Here is a tiny trained network, its code and every weight. The questions are about switching its units off for an input and a target symbol, where a switched-off unit gives its printed mean instead of its output.

import numpy as np


def w(rows, s, z=0):
    codes = np.array(rows[::2]) - 128.0
    scale = np.full(codes.shape[1], s)
    scale[-1] = z or s
    return codes * scale


def f(y):
    return np.maximum(y, 0)


def softmax(a):
    e = np.exp(a - a.max(-1, keepdims=True))
    return e / e.sum(-1, keepdims=True)


def log_softmax(a):
    a = a - a.max(-1, keepdims=True)
    return a - np.log(np.exp(a).sum(-1, keepdims=True))


def net(x, mask):
    ids = ['ΛΞΠΨΩβγδζθμστφ'.index(c) for c in x.split()]
    T = len(ids)
    res = E[ids] + P[:T]
    r = res
    for j in range(2):
        rows = slice(3 * j, 3 * j + 3)
        q, k, v = (r @ M[0][rows].T for M in (Q, K, V))
        z = softmax(np.where(np.tri(T) > 0, q @ k.T / 3**0.5, -1e9)) @ v
        o = O[0][rows]
        res = res + np.where(mask[j], z, o[:, -1]) @ o[:, :-1]
    y = f(res @ A[0][:, :-1].T + A[0][:, -1])
    res = res + np.where(mask[2:18], y, B[0][:, -1]) @ B[0][:, :-1]
    return log_softmax(res[-1] @ U[:, :-1].T + U[:, -1])


Q, K, V, O, A, B = {}, {}, {}, {}, {}, {}
E = w([
[142,140,140,109],'Λ',
[150,143,132,151],'Ξ',
[121,151,126,123],'Π',
[144,151,63,99],'Ψ',
[94,178,112,103],'Ω',
[68,178,178,69],'β',
[88,155,149,148],'γ',
[141,187,30,145],'δ',
[189,195,117,111],'ζ',
[78,198,250,241],'θ',
[212,61,134,84],'μ',
[74,42,130,84],'σ',
[43,90,51,159],'τ',
[40,91,80,165],'φ',
],0.019)
P = w([
[155,98,100,147],'0',
[155,108,135,180],'1',
[123,146,95,195],'2',
[93,123,130,195],'3',
[3,239,22,106],'4',
[90,169,72,156],'5',
[77,139,94,53],'6',
[126,52,189,145],'7',
[176,69,107,190],'8',
[97,149,102,182],'9',
[182,64,154,187],'10',
],0.0065)
Q[0] = w([
[241,189,110,144],'H0',
[227,167,69,226],'H0',
[198,128,135,253],'H0',
[195,30,169,184],'H1',
[131,52,185,168],'H1',
[188,111,45,156],'H1',
],0.0063)
K[0] = w([
[136,125,75,237],'H0',
[125,2,146,156],'H0',
[199,103,175,108],'H0',
[150,115,150,36],'H1',
[162,160,86,197],'H1',
[92,114,194,141],'H1',
],0.0098)
V[0] = w([
[118,145,77,122],'H0',
[52,179,105,136],'H0',
[180,111,156,78],'H0',
[181,203,158,113],'H1',
[21,43,110,156],'H1',
[169,74,11,96],'H1',
],0.012)
O[0] = w([
[181,183,42,141,224],'H0',
[151,96,121,221,250],'H0',
[98,154,2,70,19],'H0',
[210,205,177,89,111],'H1',
[174,36,135,148,165],'H1',
[159,111,38,114,192],'H1',
],0.007,0.0027)
A[0] = w([
[158,142,29,126,54],'N0',
[165,172,135,120,56],'N1',
[80,52,74,144,149],'N2',
[158,132,160,196,97],'N3',
[165,178,155,139,68],'N4',
[199,138,178,35,166],'N5',
[176,175,210,34,114],'N6',
[135,159,160,140,95],'N7',
[205,78,153,38,122],'N8',
[83,10,138,34,198],'N9',
[112,115,176,119,253],'N10',
[135,206,111,148,145],'N11',
[68,122,221,170,235],'N12',
[24,147,158,131,172],'N13',
[62,112,112,182,137],'N14',
[92,139,113,132,111],'N15',
],0.011,0.0041)
B[0] = w([
[105,74,180,186,228],'N0',
[146,161,83,61,168],'N1',
[213,167,197,106,255],'N2',
[169,80,110,47,194],'N3',
[168,115,173,103,183],'N4',
[74,178,107,129,192],'N5',
[105,154,140,110,200],'N6',
[132,104,214,131,165],'N7',
[34,150,102,95,168],'N8',
[135,160,47,202,215],'N9',
[129,136,74,156,184],'N10',
[121,110,117,182,237],'N11',
[129,89,82,137,237],'N12',
[183,78,128,148,192],'N13',
[164,116,154,3,221],'N14',
[200,137,108,92,149],'N15',
],0.0067,0.0069)
U = w([
[188,91,146,46,186],'Λ',
[100,80,169,88,110],'Ξ',
[126,112,158,110,59],'Π',
[103,131,167,138,39],'Ψ',
[124,150,133,213,52],'Ω',
[123,139,159,138,48],'β',
[77,154,120,110,255],'γ',
[97,127,190,139,119],'δ',
[187,203,152,134,185],'ζ',
[167,104,102,103,224],'θ',
[203,106,136,70,62],'μ',
[121,113,156,39,12],'σ',
[162,140,246,134,74],'τ',
[159,149,159,127,144],'φ',
],0.012,0.0043)

Each question gives the input, a string of symbols that net reads in full, and the target symbol t.
The units are the heads (3 rows each of Q, K, V and O) and the neurons (one row each of A and B). Each row of codes is followed by its name. A weight is (code - 128) times the scale printed after its matrix; where a second scale follows, it is the last column's (O, A, B and U).
mask holds one flag per unit, heads first, then neurons. A switched-off unit (its flag False) gives its mean, the last column of its rows in O or B, instead of its output. The means were averaged over made-up inputs and are rounded, as every weight is.
A unit's drop is (log p(t) with every unit on - log p(t) with that unit switched off) / (log p(t) with every unit on - log p(t) with every unit switched off).
The circuit of an input: a set's keep is (log p(t) with only the set's units on - log p(t) with every unit switched off) / (log p(t) with every unit on - log p(t) with every unit switched off). Starting from the 12 units with the biggest drops (on a tie, the unit counted first), units are removed one at a time, each time the one whose removal leaves the highest keep (on an exact tie, the one counted first), for as long as the keep stays at least 0.8.
units of the circuit, in order: the units of the circuit, biggest drop first
top k neurons: the k neurons with the biggest drops, biggest first
which heads matter: for each layer, one digit per head in row order, 1 if its drop is at least 0.15 and else 0, layers parted by /
drop when u is switched off: that unit's drop, to one decimal
input μ ζ δ, target γ: which heads matter	11
input γ Ξ δ Ψ Ψ δ ζ φ δ Ξ μ, target γ: which heads matter	00
input Ξ β μ, target γ: which heads matter	10
input φ ζ φ τ β, target Λ: units of the circuit, in order	H1, N14, N2
input θ ζ δ φ, target Λ: which heads matter	00
input θ β Ω, target τ: units of the circuit, in order	H1
input Λ Ψ μ Ω Ξ μ ζ, target γ: which heads matter	10
input ζ μ Ξ, target γ: units of the circuit, in order	H0, N2, H1
input μ μ Π, target γ: which heads matter	10
input μ Ω Ψ Ξ β ζ β θ Λ φ, target Λ: which heads matter	00
input ζ ζ δ θ ζ, target τ: top 2 neurons	N7, N4
input Ψ Π μ ζ φ β τ, target Λ: units of the circuit, in order	N14, N2
input φ γ Ξ σ, target θ: units of the circuit, in order	N9, H1, N14
input ζ δ ζ Λ, target ζ: which heads matter	01
input ζ Ψ ζ Ψ ζ ζ β, target ζ: units of the circuit, in order	H1
input δ φ δ, target Λ: top 3 neurons	N14, N3, N2
input Ψ τ τ β Ξ φ θ, target Λ: top 2 neurons	N3, N14
input Ψ Λ δ, target Ω: drop when N2 is switched off	0.2
input Π μ Λ ζ, target γ: drop when N2 is switched off	0.2
input δ Ψ δ, target Ω: drop when N14 is switched off	0.1
input Π Ξ δ φ τ, target Λ: drop when N2 is switched off	0.3
input τ τ τ ζ ζ δ σ, target θ: units of the circuit, in order	N9
